Below is a small trained network, with its code and all its weights. Each question gives an input and a target symbol and asks what happens when units are switched off, that is, made to give their printed mean instead of their output.

import numpy as np


def w(rows, s, z=0):
    codes = np.array(rows[::2]) - 128.0
    scale = np.full(codes.shape[1], s)
    scale[-1] = z or s
    return codes * scale


def norm(h):
    return h / np.sqrt((h * h).mean(-1, keepdims=True) + 1e-5)


def f(y):
    return y / 2 * (1 + np.tanh(0.7978845608 * (y + 0.044715 * y**3)))


def softmax(a):
    e = np.exp(a - a.max(-1, keepdims=True))
    return e / e.sum(-1, keepdims=True)


def log_softmax(a):
    a = a - a.max(-1, keepdims=True)
    return a - np.log(np.exp(a).sum(-1, keepdims=True))


def net(x, mask):
    ids = ['ΓΘΠΣΦΨαβδεζηλμξτ'.index(c) for c in x.split()]
    T = len(ids)
    res = E[ids] + P[:T]
    r = norm(res)
    for j in range(3):
        rows = slice(3 * j, 3 * j + 3)
        q, k, v = (r @ M[0][rows].T for M in (Q, K, V))
        z = softmax(np.where(np.tri(T) > 0, q @ k.T / 3**0.5, -1e9)) @ v
        o = O[0][rows]
        res = res + np.where(mask[j], z, o[:, -1]) @ o[:, :-1]
    y = f(norm(res) @ A[0][:, :-1].T + A[0][:, -1])
    res = res + np.where(mask[3:7], y, B[0][:, -1]) @ B[0][:, :-1]
    return log_softmax(norm(res)[-1] @ U[:, :-1].T + U[:, -1])


Q, K, V, O, A, B = {}, {}, {}, {}, {}, {}
E = w([
[43,107,251,52],'Γ',
[107,106,112,142],'Θ',
[59,188,110,89],'Π',
[149,150,122,148],'Σ',
[172,153,135,139],'Φ',
[197,86,193,151],'Ψ',
[138,141,126,145],'α',
[198,86,105,163],'β',
[142,143,123,145],'δ',
[169,147,136,141],'ε',
[137,191,185,82],'ζ',
[142,91,100,103],'η',
[151,146,123,143],'λ',
[170,148,136,142],'μ',
[135,152,129,151],'ξ',
[202,126,196,179],'τ',
],0.021)
P = w([
[49,125,255,244],'0',
[120,88,114,45],'1',
[146,138,119,102],'2',
[29,110,129,180],'3',
[132,108,119,46],'4',
[150,190,107,135],'5',
[38,92,133,167],'6',
[141,123,116,45],'7',
[149,197,107,141],'8',
[28,45,103,188],'9',
],0.014)
Q[0] = w([
[179,78,89,193],'h1',
[76,163,165,96],'h1',
[73,138,252,74],'h1',
[189,127,116,134],'h2',
[78,167,88,92],'h2',
[179,149,94,137],'h2',
[173,158,181,118],'h3',
[166,145,176,39],'h3',
[140,147,26,151],'h3',
],0.015)
K[0] = w([
[158,32,112,221],'h1',
[106,233,203,62],'h1',
[19,178,243,9],'h1',
[157,179,187,80],'h2',
[75,203,42,51],'h2',
[83,125,160,92],'h2',
[87,207,241,211],'h3',
[36,126,178,203],'h3',
[139,212,112,36],'h3',
],0.011)
V[0] = w([
[92,234,128,23],'h1',
[53,226,94,3],'h1',
[248,75,63,122],'h1',
[34,129,253,100],'h2',
[6,184,106,192],'h2',
[151,90,190,144],'h2',
[107,250,227,44],'h3',
[201,157,63,26],'h3',
[156,231,228,184],'h3',
],0.006)
O[0] = w([
[81,113,79,142,18],'h1',
[105,41,75,145,4],'h1',
[152,162,205,63,218],'h1',
[3,241,140,170,151],'h2',
[79,120,164,34,79],'h2',
[132,147,153,116,160],'h2',
[120,151,78,109,93],'h3',
[71,49,205,46,111],'h3',
[186,203,130,200,111],'h3',
],0.0054,0.0036)
A[0] = w([
[181,159,73,147,100],'n1',
[99,123,154,248,254],'n2',
[119,147,127,56,173],'n3',
[175,160,138,201,117],'n4',
],0.011,0.0066)
B[0] = w([
[193,99,76,185,168],'n1',
[2,53,176,168,254],'n2',
[71,241,124,219,199],'n3',
[111,96,130,51,190],'n4',
],0.0094,0.0061)
U = w([
[42,140,204,175,247],'Γ',
[99,10,152,44,233],'Θ',
[68,164,83,115,50],'Π',
[172,108,98,135,55],'Σ',
[160,105,113,118,26],'Φ',
[186,66,172,113,43],'Ψ',
[156,66,58,170,72],'α',
[198,193,227,84,185],'β',
[167,83,81,147,66],'δ',
[160,110,121,121,20],'ε',
[100,206,99,209,80],'ζ',
[145,127,61,3,224],'η',
[169,97,101,131,64],'λ',
[162,110,124,133,12],'μ',
[128,77,77,165,22],'ξ',
[174,93,174,160,2],'τ',
],0.016,0.0051)

Each question gives the input, a string of symbols that net reads in full, and the target symbol t.
The units are the heads (3 rows each of Q, K, V and O) and the neurons (one row each of A and B). Each row of codes is followed by its name. A weight is (code - 128) times the scale printed after its matrix; where a second scale follows, it is the last column's (O, A, B and U).
mask holds one flag per unit, heads first, then neurons. A switched-off unit (its flag False) gives its mean, the last column of its rows in O or B, instead of its output. The means were averaged over made-up inputs and are rounded, as every weight is.
A unit's drop is (log p(t) with every unit on - log p(t) with that unit switched off) / (log p(t) with every unit on - log p(t) with every unit switched off).
The circuit of an input: a set's keep is (log p(t) with only the set's units on - log p(t) with every unit switched off) / (log p(t) with every unit on - log p(t) with every unit switched off). Starting from all 7 units, units are removed one at a time, each time the one whose removal leaves the highest keep (on an exact tie, the one counted first), for as long as the keep stays at least 0.8.
units of the circuit, in order: the units of the circuit, biggest drop first
most important unit: the unit with the biggest drop
top k neurons: the k neurons with the biggest drops, biggest first
heads that matter: for each layer, one digit per head in row order, 1 if its drop is at least 0.15 and else 0, layers parted by /
drop of u: that unit's drop, to one decimal
input Σ β λ, target β: top neuron	(n4)
input η Φ Ψ β η η Γ α ζ, target ζ: units of the circuit, in order	(h1; h3)
input ζ Θ η, target ζ: top 2 neurons	(n3; n2)
input ζ η ζ α α, target α: heads that matter	100
input η δ Γ Ψ β η α η ε δ, target Θ: heads that matter	001
input η ζ δ, target ζ: heads that matter	011
input ζ η β ζ η α α, target Θ: heads that matter	001
input η δ α Γ Γ η η λ Σ, target Γ: heads that matter	010
input β η ξ, target β: heads that matter	100
input β η η β δ Ψ ζ β η δ, target Θ: heads that matter	010
input ζ δ α, target ζ: heads that matter	011
input δ η Γ η α η, target Γ: heads that matter	011
input λ η α η η, target η: heads that matter	000
input η τ η β Φ η ξ η β β, target Θ: most important unit	n3
input η α η η Γ Σ, target Γ: units of the circuit, in order	(h2; n2)
input ζ Φ Φ β β, target β: heads that matter	100
input η δ η, target η: top 2 neurons	(n2; n3)
input τ β Ψ η β α β η ξ, target β: top 2 neurons	(n4; n3)
input ζ ζ μ, target ζ: top 2 neurons	(n1; n2)
input β η Σ, target β: most important unit	h1
input ζ β Σ η λ Φ η α ζ, target ζ: drop of h1	0.5
input β δ β δ β δ, target β: drop of h1	0.5
input η η Π β η η, target β: drop of n2	0.2
input η η δ Γ δ Γ η η η, target Γ: drop of n3	1.5
